Here is a tiny trained network, its code and every weight. The questions are about switching its units off for an input and a class, where a switched-off unit gives its printed mean instead of its output.

import numpy as np


def w(rows, s, z=0):
    codes = np.array(rows[::2]) - 128.0
    scale = np.full(codes.shape[1], s)
    scale[-1] = z or s
    return codes * scale


def f(y):
    return np.maximum(y, 0)


def log_softmax(a):
    a = a - a.max(-1, keepdims=True)
    return a - np.log(np.exp(a).sum(-1, keepdims=True))


def net(x, mask):
    res = np.array(x, float).reshape(1, 7) / 4 @ E
    y = f(res @ A[0][:, :-1].T + A[0][:, -1])
    res = res + np.where(mask, y, B[0][:, -1]) @ B[0][:, :-1]
    return log_softmax(res[-1] @ U[:, :-1].T + U[:, -1])


A, B = {}, {}
E = w([
[135,204,103,54,118,108],'x0',
[128,110,85,102,254,107],'x1',
[139,59,157,91,134,214],'x2',
[215,214,69,171,112,243],'x3',
[203,167,194,137,161,182],'x4',
[66,132,185,110,83,171],'x5',
[51,130,157,227,160,202],'x6',
],0.0094)
A[0] = w([
[76,107,195,166,207,209,57],'N1',
[71,205,43,168,54,228,32],'N2',
[135,79,90,120,153,90,108],'N3',
[3,95,131,37,90,12,1],'N4',
[158,239,63,111,207,30,18],'N5',
[218,129,137,22,98,158,40],'N6',
[165,4,69,136,191,99,25],'N7',
[107,110,186,161,175,174,76],'N8',
[143,58,82,126,162,103,109],'N9',
[187,132,135,40,121,145,75],'N10',
[146,118,182,191,29,81,54],'N11',
[130,104,134,130,143,119,54],'N12',
[144,85,106,133,154,129,64],'N13',
],0.015,0.0067)
B[0] = w([
[111,98,191,132,180,209,201],'N1',
[185,37,33,191,85,140,212],'N2',
[110,146,85,113,147,116,181],'N3',
[104,5,147,59,105,26,250],'N4',
[239,136,163,129,241,81,228],'N5',
[126,167,135,39,80,174,190],'N6',
[48,173,44,164,117,136,208],'N7',
[105,105,164,98,164,182,176],'N8',
[69,167,85,128,132,133,186],'N9',
[140,173,130,64,107,162,177],'N10',
[118,211,176,191,88,102,188],'N11',
[115,155,121,112,120,131,138],'N12',
[112,138,100,153,127,138,151],'N13',
],0.023,0.018)
U = w([
[218,156,105,102,189,59,56],'0',
[199,184,123,23,28,126,44],'1',
[95,73,148,69,91,9,124],'2',
[83,158,41,128,149,81,134],'3',
[133,162,221,192,1,67,6],'4',
[104,81,183,141,125,167,249],'5',
[205,84,87,178,35,128,237],'6',
],0.0076,0.0019)

Each question gives the input, the list of numbers given to net, and the class t.
The units are the neurons (one row each of A and B). Each row of codes is followed by its name. A weight is (code - 128) times the scale printed after its matrix; where a second scale follows, it is the last column's (A, B and U).
mask holds one flag per neuron, in row order. A switched-off neuron (its flag False) gives its mean, the last column of its row in B, instead of its output. The means were averaged over made-up inputs and are rounded, as every weight is.
A unit's drop is (log p(t) with every unit on - log p(t) with that unit switched off) / (log p(t) with every unit on - log p(t) with every unit switched off).
The circuit of an input: a set's keep is (log p(t) with only the set's units on - log p(t) with every unit switched off) / (log p(t) with every unit on - log p(t) with every unit switched off). Starting from the 12 units with the biggest drops (on a tie, the unit counted first), units are removed one at a time, each time the one whose removal leaves the highest keep (on an exact tie, the one counted first), for as long as the keep stays at least 0.8.
units of the circuit, in order: the units of the circuit, biggest drop first
k most important neurons: the k neurons with the biggest drops, biggest first
drop of u: that unit's drop, to one decimal
input [4,-1,1,8,-6,5,7], class 6: units of the circuit, in order : (N2)
input [-2,5,-4,7,7,0,5], class 5: 2 most important neurons : (N1, N8)
input [0,-3,2,-3,-3,-7,2], class 3: units of the circuit, in order : (N4, N7)
input [2,6,3,-6,7,-6,-5], class 3: 2 most important neurons : (N7, N9)
input [-3,0,6,-4,-8,-3,7], class 5: 2 most important neurons : (N1, N8)
input [-4,6,-3,-4,3,-1,-8], class 3: 3 most important neurons : (N7, N9, N3)
input [-5,6,-2,-2,-4,0,-6], class 3: 4 most important neurons : (N7, N9, N3, N13)
input [-8,-5,-1,-8,0,-6,6], class 5: 2 most important neurons : (N1, N8)
input [3,6,5,3,4,-7,4], class 5: 2 most important neurons : (N1, N8)
input [8,3,4,5,-1,-4,-3], class 1: 2 most important neurons : (N6, N10)
input [3,3,-6,8,-8,-2,-2], class 0: drop of N13 : 0.0
input [-5,-6,-7,-4,1,3,-2], class 4: drop of N11 : 1.9
input [2,-2,4,6,-8,-2,-2], class 6: drop of N2 : 1.0
input [-6,6,5,-1,-6,1,-8], class 3: units of the circuit, in order : (N7)
input [-8,-6,8,-5,6,-2,-4], class 4: 2 most important neurons : (N11, N5)
